Below is a small trained network, with its code and all its weights. Each question gives an input and a target symbol and asks what happens when units are switched off, that is, made to give their printed mean instead of their output.

import numpy as np


def w(rows, s, z=0):
    codes = np.array(rows[::2]) - 128.0
    scale = np.full(codes.shape[1], s)
    scale[-1] = z or s
    return codes * scale


def f(y):
    return np.maximum(y, 0)


def softmax(a):
    e = np.exp(a - a.max(-1, keepdims=True))
    return e / e.sum(-1, keepdims=True)


def log_softmax(a):
    a = a - a.max(-1, keepdims=True)
    return a - np.log(np.exp(a).sum(-1, keepdims=True))


def net(x, mask):
    ids = ['αδεηπστφ'.index(c) for c in x.split()]
    T = len(ids)
    res = E[ids] + P[:T]
    r = res
    for j in range(2):
        rows = slice(4 * j, 4 * j + 4)
        q, k, v = (r @ M[0][rows].T for M in (Q, K, V))
        z = softmax(np.where(np.tri(T) > 0, q @ k.T / 4**0.5, -1e9)) @ v
        o = O[0][rows]
        res = res + np.where(mask[j], z, o[:, -1]) @ o[:, :-1]
    y = f(res @ A[0][:, :-1].T + A[0][:, -1])
    res = res + np.where(mask[2:18], y, B[0][:, -1]) @ B[0][:, :-1]
    return log_softmax(res[-1] @ U[:, :-1].T + U[:, -1])


Q, K, V, O, A, B = {}, {}, {}, {}, {}, {}
E = w([
[115,144,184,193],'α',
[131,52,147,210],'δ',
[95,76,104,201],'ε',
[123,149,181,213],'η',
[36,104,153,67],'π',
[114,134,63,249],'σ',
[74,199,223,125],'τ',
[80,187,154,170],'φ',
],0.014)
P = w([
[165,1,96,103],'0',
[161,28,100,125],'1',
[144,37,102,136],'2',
[125,45,117,144],'3',
[111,57,125,156],'4',
[91,76,126,150],'5',
[75,92,130,148],'6',
[60,106,136,148],'7',
[45,129,136,148],'8',
[32,140,145,154],'9',
[19,155,153,160],'10',
[7,149,175,184],'11',
[11,141,209,208],'12',
],0.0093)
Q[0] = w([
[106,100,191,191],'H1',
[187,157,185,130],'H1',
[152,131,101,114],'H1',
[5,38,146,185],'H1',
[226,122,128,72],'H2',
[112,142,156,172],'H2',
[162,144,80,69],'H2',
[102,195,142,101],'H2',
],0.018)
K[0] = w([
[37,75,143,185],'H1',
[174,60,187,112],'H1',
[133,105,105,97],'H1',
[8,217,116,165],'H1',
[186,54,113,106],'H2',
[77,89,133,153],'H2',
[196,147,118,103],'H2',
[114,87,81,118],'H2',
],0.016)
V[0] = w([
[115,125,56,190],'H1',
[94,170,2,214],'H1',
[112,195,157,175],'H1',
[55,107,19,110],'H1',
[135,202,200,115],'H2',
[156,198,175,184],'H2',
[136,166,214,163],'H2',
[35,190,152,107],'H2',
],0.0097)
O[0] = w([
[220,127,206,212,162],'H1',
[220,68,242,40,180],'H1',
[168,174,73,20,231],'H1',
[150,3,231,243,123],'H1',
[17,193,82,132,175],'H2',
[226,178,141,183,185],'H2',
[156,115,82,137,232],'H2',
[176,20,129,198,255],'H2',
],0.0084,0.0063)
A[0] = w([
[129,168,184,96,54],'N1',
[156,122,248,117,58],'N2',
[105,127,138,182,88],'N3',
[86,89,147,91,127],'N4',
[158,79,82,147,6],'N5',
[143,91,75,182,111],'N6',
[112,83,133,29,80],'N7',
[101,180,139,129,178],'N8',
[112,171,173,114,218],'N9',
[148,86,142,83,1],'N10',
[141,182,132,165,189],'N11',
[191,123,100,165,105],'N12',
[136,123,155,195,99],'N13',
[152,86,105,149,4],'N14',
[158,83,78,128,30],'N15',
[107,89,105,57,72],'N16',
],0.015,0.0077)
B[0] = w([
[121,81,24,67,132],'N1',
[147,155,28,129,246],'N2',
[37,80,64,157,162],'N3',
[126,124,183,95,150],'N4',
[92,224,153,79,155],'N5',
[173,79,159,85,196],'N6',
[150,197,222,197,138],'N7',
[187,69,177,123,171],'N8',
[54,157,76,142,169],'N9',
[129,169,196,198,145],'N10',
[156,115,109,69,185],'N11',
[130,168,176,145,198],'N12',
[53,110,73,121,217],'N13',
[88,171,250,83,156],'N14',
[104,225,87,62,141],'N15',
[146,168,20,94,138],'N16',
],0.011,0.013)
U = w([
[106,104,71,118,2],'α',
[214,2,127,69,151],'δ',
[85,83,112,165,58],'ε',
[151,87,139,105,152],'η',
[78,79,134,150,91],'π',
[76,173,129,224,116],'σ',
[33,214,120,36,149],'τ',
[135,148,182,92,244],'φ',
],0.0098,0.0074)

Each question gives the input, a string of symbols that net reads in full, and the target symbol t.
The units are the heads (4 rows each of Q, K, V and O) and the neurons (one row each of A and B). Each row of codes is followed by its name. A weight is (code - 128) times the scale printed after its matrix; where a second scale follows, it is the last column's (O, A, B and U).
mask holds one flag per unit, heads first, then neurons. A switched-off unit (its flag False) gives its mean, the last column of its rows in O or B, instead of its output. The means were averaged over made-up inputs and are rounded, as every weight is.
A unit's drop is (log p(t) with every unit on - log p(t) with that unit switched off) / (log p(t) with every unit on - log p(t) with every unit switched off).
The circuit of an input: a set's keep is (log p(t) with only the set's units on - log p(t) with every unit switched off) / (log p(t) with every unit on - log p(t) with every unit switched off). Starting from the 12 units with the biggest drops (on a tie, the unit counted first), units are removed one at a time, each time the one whose removal leaves the highest keep (on an exact tie, the one counted first), for as long as the keep stays at least 0.8.
units of the circuit, in order: the units of the circuit, biggest drop first
unit that matters most: the unit with the biggest drop
heads that matter: for each layer, one digit per head in row order, 1 if its drop is at least 0.15 and else 0, layers parted by /
drop of u: that unit's drop, to one decimal
input α η π δ, target π: heads that matter : 11
input η σ τ φ ε, target φ: units of the circuit, in order : (N2; N5; N14)
input η π σ σ τ π δ, target τ: units of the circuit, in order : (N5; N15)
input τ φ δ σ η τ α α τ δ, target τ: units of the circuit, in order : (H1)
input δ δ π π, target π: units of the circuit, in order : (H1; N2)
input φ π π α, target ε: heads that matter : 10
input τ φ φ τ η η η π φ η σ π η, target ε: heads that matter : 01
input φ δ τ α τ σ, target τ: units of the circuit, in order : (N5; N15)
input η σ η, target α: heads that matter : 11
input δ τ τ τ α η τ σ τ σ ε π α, target ε: units of the circuit, in order : (H2; N3; N13)
input α φ φ π, target φ: units of the circuit, in order : (N7; N13)
input τ ε α η ε σ η π α σ δ, target σ: heads that matter : 10
input τ τ τ δ ε ε, target π: heads that matter : 11
input σ η π η σ α τ ε, target τ: units of the circuit, in order : (H1)
input η π η ε π ε, target π: heads that matter : 10
input σ σ φ σ π σ ε, target σ: heads that matter : 10
input φ φ τ η δ φ τ τ τ τ σ τ σ, target τ: heads that matter : 01
input η τ α π δ, target π: heads that matter : 11
input τ η φ σ π, target φ: heads that matter : 01
input η τ φ σ, target φ: unit that matters most : N6
input π σ δ η σ, target σ: drop of N13 : 0.5
input ε σ π, target σ: drop of N2 : 0.4
input φ α σ σ α α ε φ δ σ ε, target σ: drop of N2 : 1.0
